Below is a small trained network, with its code and all its weights. Each question gives an input and a target symbol and asks what happens when units are switched off, that is, made to give their printed mean instead of their output.

import numpy as np


def w(rows, s, z=0):
    codes = np.array(rows[::2]) - 128.0
    scale = np.full(codes.shape[1], s)
    scale[-1] = z or s
    return codes * scale


def f(y):
    return y / 2 * (1 + np.tanh(0.7978845608 * (y + 0.044715 * y**3)))


def softmax(a):
    e = np.exp(a - a.max(-1, keepdims=True))
    return e / e.sum(-1, keepdims=True)


def log_softmax(a):
    a = a - a.max(-1, keepdims=True)
    return a - np.log(np.exp(a).sum(-1, keepdims=True))


def net(x, mask):
    ids = ['αδελμσ'.index(c) for c in x.split()]
    T = len(ids)
    res = E[ids] + P[:T]
    r = res
    for j in range(2):
        rows = slice(4 * j, 4 * j + 4)
        q, k, v = (r @ M[0][rows].T for M in (Q, K, V))
        z = softmax(np.where(np.tri(T) > 0, q @ k.T / 4**0.5, -1e9)) @ v
        o = O[0][rows]
        res = res + np.where(mask[j], z, o[:, -1]) @ o[:, :-1]
    y = f(res @ A[0][:, :-1].T + A[0][:, -1])
    res = res + np.where(mask[2:6], y, B[0][:, -1]) @ B[0][:, :-1]
    return log_softmax(res[-1] @ U[:, :-1].T + U[:, -1])


Q, K, V, O, A, B = {}, {}, {}, {}, {}, {}
E = w([
[156,93,58,127,239,139,96,195,115,253,150],'α',
[147,192,54,130,176,116,153,142,141,88,194],'δ',
[153,176,122,104,191,70,72,123,162,172,100],'ε',
[156,124,86,57,102,106,69,48,118,78,98],'λ',
[143,146,161,111,206,199,118,71,56,123,99],'μ',
[172,37,41,111,93,171,167,127,90,147,99],'σ',
],0.012)
P = w([
[73,150,78,90,157,186,82,144,127,157,178],'0',
[88,105,107,159,156,124,58,80,131,151,197],'1',
[116,143,96,90,105,103,107,90,52,198,187],'2',
[54,147,92,79,149,150,127,163,99,138,101],'3',
[143,120,110,53,171,185,110,125,200,117,147],'4',
[190,152,105,128,91,105,120,85,74,169,172],'5',
[139,73,132,181,209,80,100,63,132,114,124],'6',
[137,125,140,37,174,159,182,127,170,107,87],'7',
[119,121,93,158,181,128,113,182,123,66,43],'8',
[222,97,133,200,155,84,129,67,108,103,122],'9',
[208,175,124,93,96,82,197,142,47,132,64],'10',
[158,104,146,91,164,128,184,157,130,77,26],'11',
[252,77,178,130,146,129,154,78,185,75,99],'12',
],0.012)
Q[0] = w([
[126,199,149,91,21,128,134,164,53,192,165],'H0',
[151,110,149,184,95,126,103,61,131,167,220],'H0',
[233,109,158,93,144,151,137,65,179,154,172],'H0',
[67,108,169,54,116,211,146,186,247,108,144],'H0',
[43,87,245,226,56,149,118,165,236,94,198],'H1',
[138,124,58,89,222,106,131,152,173,125,106],'H1',
[3,134,185,87,85,151,178,164,147,117,102],'H1',
[94,137,176,204,51,93,179,205,118,181,155],'H1',
],0.013)
K[0] = w([
[4,131,111,172,96,131,100,158,111,126,98],'H0',
[43,157,121,24,123,156,148,147,130,157,129],'H0',
[185,186,116,49,97,118,175,172,77,166,101],'H0',
[156,137,141,149,81,117,109,86,94,175,201],'H0',
[86,156,115,73,140,134,99,127,134,167,196],'H1',
[181,132,159,125,121,78,152,96,124,102,93],'H1',
[76,114,115,151,133,112,101,97,104,169,194],'H1',
[75,154,89,140,141,128,67,142,156,121,179],'H1',
],0.015)
V[0] = w([
[119,123,190,92,153,181,105,73,75,125,30],'H0',
[138,46,76,93,106,182,140,144,51,171,135],'H0',
[107,145,162,166,197,103,90,160,128,209,137],'H0',
[180,121,91,69,137,56,41,99,167,160,93],'H0',
[111,180,144,98,64,88,95,71,136,2,119],'H1',
[120,180,142,124,136,60,86,155,190,171,127],'H1',
[140,110,183,106,112,136,74,102,119,172,46],'H1',
[129,62,78,127,46,77,152,140,186,130,99],'H1',
],0.0082)
O[0] = w([
[10,85,171,40,158,120,184,125,112,131,181,163],'H0',
[32,128,155,200,96,62,145,145,67,79,6,164],'H0',
[157,89,165,151,109,114,230,61,193,180,130,189],'H0',
[119,153,207,162,2,149,117,140,149,183,182,254],'H0',
[62,178,80,99,74,49,55,173,202,143,190,102],'H1',
[212,139,116,84,150,111,138,106,211,152,165,82],'H1',
[89,152,156,47,59,194,64,53,96,232,121,175],'H1',
[94,170,79,199,126,88,172,55,202,182,87,59],'H1',
],0.0078,0.0077)
A[0] = w([
[201,161,55,154,92,102,135,52,207,168,84,114],'N0',
[53,141,161,80,72,213,98,37,47,155,129,56],'N1',
[24,139,85,166,162,77,82,200,37,60,7,1],'N2',
[102,253,60,175,11,73,29,158,240,199,179,90],'N3',
],0.0045,0.006)
B[0] = w([
[147,125,104,120,170,153,201,26,132,177,134,183],'N0',
[155,143,102,151,124,52,136,159,207,122,169,253],'N1',
[177,126,105,165,136,70,165,147,254,134,195,200],'N2',
[110,72,65,72,206,134,177,117,91,80,112,234],'N3',
],0.008,0.0049)
U = w([
[62,143,152,244,94,123,190,81,112,153,37,203],'α',
[254,144,39,128,179,199,70,123,58,86,52,81],'δ',
[235,131,147,102,103,157,172,91,232,194,225,86],'ε',
[62,134,192,83,63,151,29,193,43,109,149,253],'λ',
[19,68,98,24,197,103,163,85,91,110,116,62],'μ',
[199,107,105,188,148,56,155,228,193,92,127,47],'σ',
],0.004,0.0034)

Each question gives the input, a string of symbols that net reads in full, and the target symbol t.
The units are the heads (4 rows each of Q, K, V and O) and the neurons (one row each of A and B). Each row of codes is followed by its name. A weight is (code - 128) times the scale printed after its matrix; where a second scale follows, it is the last column's (O, A, B and U).
mask holds one flag per unit, heads first, then neurons. A switched-off unit (its flag False) gives its mean, the last column of its rows in O or B, instead of its output. The means were averaged over made-up inputs and are rounded, as every weight is.
A unit's drop is (log p(t) with every unit on - log p(t) with that unit switched off) / (log p(t) with every unit on - log p(t) with every unit switched off).
The circuit of an input: a set's keep is (log p(t) with only the set's units on - log p(t) with every unit switched off) / (log p(t) with every unit on - log p(t) with every unit switched off). Starting from all 6 units, units are removed one at a time, each time the one whose removal leaves the highest keep (on an exact tie, the one counted first), for as long as the keep stays at least 0.8.
units of the circuit, in order: the units of the circuit, biggest drop first
most important unit: the unit with the biggest drop
top k neurons: the k neurons with the biggest drops, biggest first
which heads matter: for each layer, one digit per head in row order, 1 if its drop is at least 0.15 and else 0, layers parted by /
input ε δ δ σ σ λ ε ε ε ε μ σ, target ε: most important unit -> H0
input μ σ λ σ μ δ μ σ μ ε σ δ σ, target α: which heads matter -> 01
input σ α σ δ α, target α: units of the circuit, in order -> H1, H0
input α δ λ μ μ α δ ε ε δ σ ε μ, target σ: units of the circuit, in order -> N2, H0
input δ ε λ μ ε, target λ: which heads matter -> 10
input ε α α μ ε ε μ ε ε ε ε ε, target ε: which heads matter -> 11
input ε ε μ μ σ δ δ σ μ ε σ μ σ, target σ: top 2 neurons -> N2, N0
input σ ε δ ε λ δ, target μ: which heads matter -> 01
input ε σ α δ, target σ: top 2 neurons -> N2, N0
input σ ε μ, target σ: units of the circuit, in order -> N2, H0, N1
input ε α ε ε α σ μ, target α: units of the circuit, in order -> H0, H1
input ε α α α λ, target α: which heads matter -> 10
input ε μ δ μ δ, target λ: which heads matter -> 01
input μ μ δ α α ε ε ε α μ α λ α, target α: which heads matter -> 10
input μ δ δ, target μ: which heads matter -> 10
input σ ε μ σ λ, target α: units of the circuit, in order -> H1
input μ λ α σ ε λ ε σ ε λ ε, target μ: units of the circuit, in order -> H1, N3
input μ σ ε δ ε α, target δ: top 2 neurons -> N1, N2
input μ σ ε δ, target α: which heads matter -> 01
input ε δ μ δ δ δ, target σ: units of the circuit, in order -> H1
input μ μ α δ λ μ ε μ α ε, target λ: top 2 neurons -> N3, N0
input ε ε ε δ α μ λ λ ε σ μ α, target σ: which heads matter -> 10
input ε μ μ, target ε: top 2 neurons -> N1, N3
input ε λ μ ε σ μ ε σ λ, target ε: which heads matter -> 10
input ε α ε δ σ ε δ δ δ, target δ: top 2 neurons -> N2, N1
input λ ε λ δ α, target λ: top 2 neurons -> N0, N2
input μ ε ε δ, target ε: which heads matter -> 11
input μ μ ε α λ δ δ σ, target δ: which heads matter -> 10
